Here is a tiny trained network, its code and every weight. The questions are about switching its units off for an input and a class, where a switched-off unit gives its printed mean instead of its output.

import numpy as np


def w(rows, s, z=0):
    codes = np.array(rows[::2]) - 128.0
    scale = np.full(codes.shape[1], s)
    scale[-1] = z or s
    return codes * scale


def norm(h):
    return h / np.sqrt((h * h).mean(-1, keepdims=True) + 1e-5)


def f(y):
    return y / 2 * (1 + np.tanh(0.7978845608 * (y + 0.044715 * y**3)))


def log_softmax(a):
    a = a - a.max(-1, keepdims=True)
    return a - np.log(np.exp(a).sum(-1, keepdims=True))


def net(x, mask):
    res = np.array(x, float).reshape(1, 6) / 4 @ E
    u = 0
    for l in range(3):
        y = f(norm(res) @ A[l][:, :-1].T + A[l][:, -1])
        res = res + np.where(mask[u : u + 6], y, B[l][:, -1]) @ B[l][:, :-1]
        u += 6
    return log_softmax(norm(res)[-1] @ U[:, :-1].T + U[:, -1])


A, B = {}, {}
E = w([
[63,206,131],'x0',
[96,100,106],'x1',
[176,106,167],'x2',
[82,169,72],'x3',
[245,151,95],'x4',
[39,177,253],'x5',
],0.0071)
A[0] = w([
[55,153,69,7],'0.n1',
[47,220,198,235],'0.n2',
[195,2,52,38],'0.n3',
[175,115,45,215],'0.n4',
[47,180,78,135],'0.n5',
[45,79,131,85],'0.n6',
],0.0094,0.0016)
B[0] = w([
[108,184,80,154],'0.n1',
[184,158,117,255],'0.n2',
[36,178,165,215],'0.n3',
[254,94,88,191],'0.n4',
[133,196,73,184],'0.n5',
[160,116,107,160],'0.n6',
],0.0076,0.006)
A[1] = w([
[37,202,112,123],'1.n1',
[144,2,202,105],'1.n2',
[128,28,195,71],'1.n3',
[123,205,124,249],'1.n4',
[179,69,109,126],'1.n5',
[237,89,80,44],'1.n6',
],0.0081,0.0016)
B[1] = w([
[76,165,42,231],'1.n1',
[61,128,139,215],'1.n2',
[15,124,58,179],'1.n3',
[146,113,73,254],'1.n4',
[139,101,255,170],'1.n5',
[134,103,71,240],'1.n6',
],0.0069,0.0029)
A[2] = w([
[189,112,193,180],'2.n1',
[50,109,36,253],'2.n2',
[104,136,136,129],'2.n3',
[148,181,254,158],'2.n4',
[67,99,249,144],'2.n5',
[129,168,238,74],'2.n6',
],0.0078,0.0013)
B[2] = w([
[130,154,131,178],'2.n1',
[180,37,153,253],'2.n2',
[95,115,3,133],'2.n3',
[131,238,217,206],'2.n4',
[236,68,120,214],'2.n5',
[64,229,167,174],'2.n6',
],0.0048,0.0031)
U = w([
[2,6,143,136],'0',
[114,168,21,171],'1',
[90,197,253,145],'2',
[99,97,215,119],'3',
[60,200,29,185],'4',
[192,85,73,164],'5',
[49,198,93,2],'6',
[196,77,111,63],'7',
],0.0094,0.007)

Each question gives the input, the list of numbers given to net, and the class t.
The units are the neurons (one row each of A and B). Each row of codes is followed by its name. A weight is (code - 128) times the scale printed after its matrix; where a second scale follows, it is the last column's (A, B and U).
mask holds one flag per neuron, layer by layer. A switched-off neuron (its flag False) gives its mean, the last column of its row in B, instead of its output. The means were averaged over made-up inputs and are rounded, as every weight is.
A unit's drop is (log p(t) with every unit on - log p(t) with that unit switched off) / (log p(t) with every unit on - log p(t) with every unit switched off).
The circuit of an input: a set's keep is (log p(t) with only the set's units on - log p(t) with every unit switched off) / (log p(t) with every unit on - log p(t) with every unit switched off). Starting from the 12 units with the biggest drops (on a tie, the unit counted first), units are removed one at a time, each time the one whose removal leaves the highest keep (on an exact tie, the one counted first), for as long as the keep stays at least 0.8.
units of the circuit, in order: the units of the circuit, biggest drop first
top k neurons: the k neurons with the biggest drops, biggest first
k most important neurons of layer l: the k neurons of layer l with the biggest drops, biggest first
drop of u: that unit's drop, to one decimal
input [-6,-6,4,-2,4,3], class 2: top neuron	(2.n4)
input [-8,0,8,-7,-8,-5], class 0: units of the circuit, in order	(1.n3; 0.n3)
input [-1,5,3,-7,5,-3], class 3: 3 most important neurons of layer 0	(0.n3; 0.n5; 0.n2)
input [-6,-4,8,1,-3,0], class 0: top 3 neurons	(1.n3; 0.n2; 1.n2)
input [-8,0,1,7,-3,-1], class 0: top 4 neurons	(0.n2; 0.n3; 0.n5; 2.n2)
input [-8,-4,-4,-3,-4,-7], class 0: top 2 neurons	(0.n3; 0.n2)
input [-6,1,-4,-4,-7,-7], class 0: units of the circuit, in order	(0.n3; 0.n5)
input [-3,-2,5,-5,-5,-6], class 0: top 2 neurons	(0.n3; 1.n3)
input [-7,0,3,-8,-1,-6], class 0: drop of 0.n2	0.3
input [-5,1,3,-5,-3,-6], class 0: drop of 0.n3	0.4
input [-4,7,-6,-8,-5,-5], class 0: drop of 0.n3	0.2
input [-7,-2,-3,-5,-4,-2], class 0: drop of 0.n4	0.0
